Below are the code and all the weights of a small trained network. Each question names an input and a class and asks about switching units off, where a switched-off unit gives its printed mean instead of its output.

import numpy as np


def w(rows, s, z=0):
    codes = np.array(rows[::2]) - 128.0
    scale = np.full(codes.shape[1], s)
    scale[-1] = z or s
    return codes * scale


def norm(h):
    return h / np.sqrt((h * h).mean(-1, keepdims=True) + 1e-5)


def f(y):
    return y / 2 * (1 + np.tanh(0.7978845608 * (y + 0.044715 * y**3)))


def log_softmax(a):
    a = a - a.max(-1, keepdims=True)
    return a - np.log(np.exp(a).sum(-1, keepdims=True))


def net(x, mask):
    res = np.array(x, float).reshape(1, 8) / 4 @ E
    u = 0
    for l in range(3):
        y = f(norm(res) @ A[l][:, :-1].T + A[l][:, -1])
        res = res + np.where(mask[u : u + 11], y, B[l][:, -1]) @ B[l][:, :-1]
        u += 11
    return log_softmax(norm(res)[-1] @ U[:, :-1].T + U[:, -1])


A, B = {}, {}
E = w([
[131,133,125,127,132,126,124],'x0',
[123,121,132,131,121,127,136],'x1',
[116,123,133,123,119,131,137],'x2',
[191,178,100,93,51,135,162],'x3',
[102,77,44,81,90,109,76],'x4',
[131,126,129,127,128,126,130],'x5',
[179,75,149,150,111,249,102],'x6',
[123,112,48,133,179,167,200],'x7',
],0.016)
A[0] = w([
[133,93,56,115,89,138,91,1],'0.n0',
[106,55,59,144,83,36,93,22],'0.n1',
[118,131,82,84,80,161,86,3],'0.n2',
[165,54,102,132,82,223,68,8],'0.n3',
[65,20,140,125,209,147,30,20],'0.n4',
[157,155,183,143,145,181,140,150],'0.n5',
[111,45,88,112,86,144,49,58],'0.n6',
[192,161,69,103,7,147,124,11],'0.n7',
[124,86,25,126,152,193,179,30],'0.n8',
[132,109,218,87,64,129,36,3],'0.n9',
[134,143,140,144,66,88,15,41],'0.n10',
],0.02,0.0056)
B[0] = w([
[197,170,149,104,167,158,153,184],'0.n0',
[168,204,156,132,184,82,106,216],'0.n1',
[178,174,160,134,144,171,145,177],'0.n2',
[80,52,161,38,149,129,24,248],'0.n3',
[5,178,149,207,122,141,190,248],'0.n4',
[175,134,186,119,134,166,118,217],'0.n5',
[185,169,190,137,187,156,106,225],'0.n6',
[61,155,144,90,35,149,233,253],'0.n7',
[187,41,29,178,138,116,136,228],'0.n8',
[207,35,93,193,92,66,160,237],'0.n9',
[189,50,75,161,86,71,164,223],'0.n10',
],0.03,0.012)
A[1] = w([
[115,162,66,98,128,54,134,171],'1.n0',
[117,140,109,93,84,147,153,25],'1.n1',
[90,173,99,64,115,45,94,76],'1.n2',
[97,155,105,147,80,154,118,5],'1.n3',
[124,110,93,104,189,156,148,174],'1.n4',
[99,171,109,79,67,142,154,16],'1.n5',
[199,196,203,127,172,170,156,171],'1.n6',
[103,140,99,77,140,57,111,81],'1.n7',
[187,186,116,142,136,123,108,100],'1.n8',
[133,158,101,148,134,156,84,92],'1.n9',
[144,139,5,138,153,154,146,40],'1.n10',
],0.028,0.003)
B[1] = w([
[103,83,139,80,136,121,40,179],'1.n0',
[124,135,98,135,122,177,178,158],'1.n1',
[97,72,212,98,66,124,74,152],'1.n2',
[109,160,117,146,152,146,112,133],'1.n3',
[179,134,139,145,80,3,117,165],'1.n4',
[111,107,112,100,85,203,210,163],'1.n5',
[207,200,131,140,228,152,104,252],'1.n6',
[115,92,221,140,92,178,84,144],'1.n7',
[161,60,168,77,127,171,95,172],'1.n8',
[186,116,160,158,110,97,127,130],'1.n9',
[175,30,105,177,105,84,130,182],'1.n10',
],0.025,0.017)
A[2] = w([
[32,47,204,11,117,158,6,160],'2.n0',
[28,189,152,174,159,85,123,160],'2.n1',
[93,124,100,157,82,124,169,57],'2.n2',
[91,185,108,60,84,150,183,144],'2.n3',
[175,121,110,164,59,73,141,77],'2.n4',
[88,93,136,91,117,162,66,156],'2.n5',
[211,153,166,159,121,72,143,204],'2.n6',
[155,113,200,78,142,179,47,207],'2.n7',
[173,142,118,67,84,154,174,94],'2.n8',
[12,186,128,189,156,140,142,3],'2.n9',
[106,50,105,97,133,173,46,101],'2.n10',
],0.022,0.0029)
B[2] = w([
[170,252,153,171,39,33,169,248],'2.n0',
[92,95,154,33,85,222,175,182],'2.n1',
[158,138,172,108,158,137,85,162],'2.n2',
[105,115,176,161,103,192,146,164],'2.n3',
[138,114,58,127,126,101,106,215],'2.n4',
[156,146,183,136,113,67,174,168],'2.n5',
[54,109,71,79,154,144,54,248],'2.n6',
[89,230,88,130,134,83,99,246],'2.n7',
[18,113,169,190,214,181,130,192],'2.n8',
[159,77,127,104,95,244,214,174],'2.n9',
[65,150,115,71,80,53,106,184],'2.n10',
],0.031,0.016)
U = w([
[151,7,68,165,124,68,110,136],'0',
[100,103,168,145,119,205,209,252],'1',
[174,185,144,120,229,139,72,18],'2',
[131,186,176,140,70,42,125,101],'3',
],0.015,0.0027)

Each question gives the input, the list of numbers given to net, and the class t.
The units are the neurons (one row each of A and B). Each row of codes is followed by its name. A weight is (code - 128) times the scale printed after its matrix; where a second scale follows, it is the last column's (A, B and U).
mask holds one flag per neuron, layer by layer. A switched-off neuron (its flag False) gives its mean, the last column of its row in B, instead of its output. The means were averaged over made-up inputs and are rounded, as every weight is.
A unit's drop is (log p(t) with every unit on - log p(t) with that unit switched off) / (log p(t) with every unit on - log p(t) with every unit switched off).
most important unit: the unit with the biggest drop
k most important neurons: the k neurons with the biggest drops, biggest first
k most important neurons of layer l: the k neurons of layer l with the biggest drops, biggest first
drop when u is switched off: that unit's drop, to one decimal
input [2,-5,-3,8,-2,8,-8,8], class 0: most important unit -> 1.n10
input [7,8,1,-7,5,2,5,-7], class 0: 3 most important neurons -> 0.n9, 0.n10, 0.n7
input [-2,3,-8,-6,-1,1,6,1], class 1: 3 most important neurons -> 0.n4, 2.n9, 2.n1
input [-7,-8,6,7,8,7,-2,0], class 2: 4 most important neurons -> 1.n6, 0.n1, 0.n0, 0.n6
input [8,3,-1,-6,7,6,6,-3], class 2: 3 most important neurons -> 0.n6, 0.n0, 0.n7
input [5,1,-1,6,-8,-7,8,-1], class 2: 2 most important neurons -> 0.n5, 1.n6
input [4,-8,6,8,1,-7,8,-8], class 0: 3 most important neurons -> 0.n9, 0.n10, 0.n4
input [1,0,1,-6,-7,-3,-5,-1], class 2: 2 most important neurons -> 0.n7, 0.n3
input [-2,4,-2,-8,-8,-6,5,-3], class 1: 2 most important neurons -> 0.n4, 0.n6
input [1,5,-5,-5,-8,-7,-7,5], class 2: 4 most important neurons -> 0.n4, 0.n7, 0.n8, 0.n3
input [3,-2,-3,-4,5,-8,-5,0], class 2: 3 most important neurons -> 0.n1, 0.n3, 0.n7
input [-6,-8,7,7,7,0,7,-7], class 0: 4 most important neurons -> 0.n9, 0.n10, 0.n4, 0.n3
input [-4,3,7,6,8,-1,1,1], class 2: 4 most important neurons -> 0.n6, 1.n6, 0.n1, 0.n0
input [8,-5,6,-5,8,8,7,5], class 2: most important unit -> 0.n6
input [5,-1,7,7,3,-5,-5,8], class 0: 2 most important neurons -> 0.n8, 1.n10
input [2,-4,8,-1,-7,-6,1,-5], class 2: 2 most important neurons of layer 0 -> 0.n5, 0.n8
input [8,4,8,-2,-8,-1,-6,-5], class 2: 2 most important neurons of layer 0 -> 0.n3, 0.n7
input [-4,3,-7,-8,-8,1,-2,-4], class 1: 2 most important neurons of layer 0 -> 0.n6, 0.n4
input [7,-2,6,0,7,2,-1,8], class 0: 2 most important neurons of layer 0 -> 0.n8, 0.n5
input [-1,-8,4,8,8,0,-1,-1], class 1: most important unit -> 0.n7
input [6,7,4,2,3,-6,5,-8], class 0: drop when 0.n9 is switched off -> 0.9
input [-1,2,5,-7,2,0,-3,-5], class 1: drop when 0.n4 is switched off -> 1.2
input [-6,-4,2,5,0,-1,6,-6], class 0: drop when 1.n10 is switched off -> 0.0
